Here is a tiny trained network, its code and every weight. The questions are about switching its units off for an input and a class, where a switched-off unit gives its printed mean instead of its output.

import numpy as np


def w(rows, s, z=0):
    codes = np.array(rows[::2]) - 128.0
    scale = np.full(codes.shape[1], s)
    scale[-1] = z or s
    return codes * scale


def norm(h):
    return h / np.sqrt((h * h).mean(-1, keepdims=True) + 1e-5)


def f(y):
    return np.maximum(y, 0)


def log_softmax(a):
    a = a - a.max(-1, keepdims=True)
    return a - np.log(np.exp(a).sum(-1, keepdims=True))


def net(x, mask):
    res = np.array(x, float).reshape(1, 4) / 4 @ E
    u = 0
    for l in range(2):
        y = f(norm(res) @ A[l][:, :-1].T + A[l][:, -1])
        res = res + np.where(mask[u : u + 5], y, B[l][:, -1]) @ B[l][:, :-1]
        u += 5
    return log_softmax(norm(res)[-1] @ U[:, :-1].T + U[:, -1])


A, B = {}, {}
E = w([
[128,182,157,105,178,75,156],'x0',
[52,99,161,11,88,175,196],'x1',
[148,71,106,87,103,18,148],'x2',
[124,252,50,86,72,119,61],'x3',
],0.003)
A[0] = w([
[85,206,218,191,152,226,127,3],'0.n1',
[63,71,153,189,78,106,166,140],'0.n2',
[148,143,120,238,142,58,94,159],'0.n3',
[76,245,170,116,254,37,212,57],'0.n4',
[35,98,175,52,83,158,168,115],'0.n5',
],0.0043,0.0041)
B[0] = w([
[116,112,32,203,253,197,203,170],'0.n1',
[81,202,85,96,101,134,37,188],'0.n2',
[131,126,173,108,75,157,207,254],'0.n3',
[178,25,102,113,67,215,34,182],'0.n4',
[188,143,174,158,131,134,175,229],'0.n5',
],0.006,0.0038)
A[1] = w([
[145,84,109,139,117,199,93,203],'1.n1',
[199,127,145,254,138,84,65,107],'1.n2',
[129,34,160,172,163,97,137,53],'1.n3',
[136,50,77,84,124,11,159,6],'1.n4',
[34,69,220,177,199,120,105,127],'1.n5',
],0.0065,0.002)
B[1] = w([
[177,59,97,99,167,2,121,254],'1.n1',
[69,104,200,44,144,179,165,224],'1.n2',
[129,202,85,84,65,118,78,185],'1.n3',
[123,132,85,212,240,217,119,195],'1.n4',
[119,230,77,127,69,108,65,185],'1.n5',
],0.007,0.0043)
U = w([
[121,132,42,178,250,209,131,166],'0',
[91,239,75,89,64,105,16,161],'1',
[113,103,253,63,124,172,208,171],'2',
[183,26,94,77,153,103,69,156],'3',
[175,116,116,181,133,68,179,110],'4',
[81,127,203,255,128,35,124,17],'5',
[60,107,175,206,126,78,121,1],'6',
],0.0096,0.005)

Each question gives the input, the list of numbers given to net, and the class t.
The units are the neurons (one row each of A and B). Each row of codes is followed by its name. A weight is (code - 128) times the scale printed after its matrix; where a second scale follows, it is the last column's (A, B and U).
mask holds one flag per neuron, layer by layer. A switched-off neuron (its flag False) gives its mean, the last column of its row in B, instead of its output. The means were averaged over made-up inputs and are rounded, as every weight is.
A unit's drop is (log p(t) with every unit on - log p(t) with that unit switched off) / (log p(t) with every unit on - log p(t) with every unit switched off).
The circuit of an input: a set's keep is (log p(t) with only the set's units on - log p(t) with every unit switched off) / (log p(t) with every unit on - log p(t) with every unit switched off). Starting from all 10 units, units are removed one at a time, each time the one whose removal leaves the highest keep (on an exact tie, the one counted first), for as long as the keep stays at least 0.8.
units of the circuit, in order: the units of the circuit, biggest drop first
unit that matters most: the unit with the biggest drop
k most important neurons: the k neurons with the biggest drops, biggest first
k most important neurons of layer l: the k neurons of layer l with the biggest drops, biggest first
input [0,-7,-5,-1], class 2: units of the circuit, in order : (1.n2)
input [-8,1,8,7], class 0: units of the circuit, in order : (1.n4, 0.n2, 0.n4)
input [4,6,-3,-6], class 1: units of the circuit, in order : (1.n5, 0.n3)
input [8,-6,0,6], class 3: 3 most important neurons of layer 0 : (0.n4, 0.n5, 0.n2)
input [8,-6,1,-8], class 1: units of the circuit, in order : (1.n3, 1.n5)
input [8,5,-7,-4], class 3: 2 most important neurons of layer 0 : (0.n4, 0.n3)
input [-2,2,-1,2], class 4: 4 most important neurons : (1.n2, 0.n3, 0.n5, 0.n4)
input [-1,-6,6,3], class 0: 2 most important neurons : (1.n4, 0.n5)
input [-5,-3,-6,-8], class 1: units of the circuit, in order : (1.n5, 1.n3)
input [5,4,-3,2], class 3: units of the circuit, in order : (0.n4, 1.n1)
input [-1,5,7,4], class 0: units of the circuit, in order : (1.n4, 0.n3)
input [7,-5,-5,0], class 3: units of the circuit, in order : (0.n4, 1.n1)
input [-3,-3,-2,1], class 4: 2 most important neurons : (0.n3, 0.n5)
input [2,2,-6,-7], class 1: units of the circuit, in order : (1.n5)
input [-4,-4,6,-4], class 0: 3 most important neurons : (1.n4, 0.n4, 0.n5)
input [5,-8,0,7], class 2: units of the circuit, in order : (1.n2, 0.n2, 1.n5)
input [-5,1,6,6], class 0: 2 most important neurons of layer 0 : (0.n2, 0.n4)
input [-8,-8,-2,5], class 2: 3 most important neurons of layer 0 : (0.n4, 0.n2, 0.n3)
input [5,1,-6,-8], class 1: 3 most important neurons : (1.n5, 1.n3, 1.n4)
input [3,-6,2,-8], class 1: unit that matters most : 1.n3
input [1,5,-6,-2], class 0: 3 most important neurons : (0.n1, 0.n3, 1.n2)
input [-8,6,2,6], class 3: 2 most important neurons of layer 1 : (1.n5, 1.n3)
input [-7,1,-4,-7], class 1: 2 most important neurons : (1.n5, 0.n4)
input [-4,-1,-3,1], class 3: 4 most important neurons : (1.n1, 1.n4, 0.n5, 0.n3)
input [-8,-1,7,-8], class 1: 2 most important neurons : (1.n3, 1.n5)
input [7,5,-5,4], class 3: 2 most important neurons : (0.n4, 1.n1)
input [5,2,4,-1], class 3: units of the circuit, in order : (0.n4)
input [1,-3,1,3], class 4: 2 most important neurons : (0.n3, 1.n2)
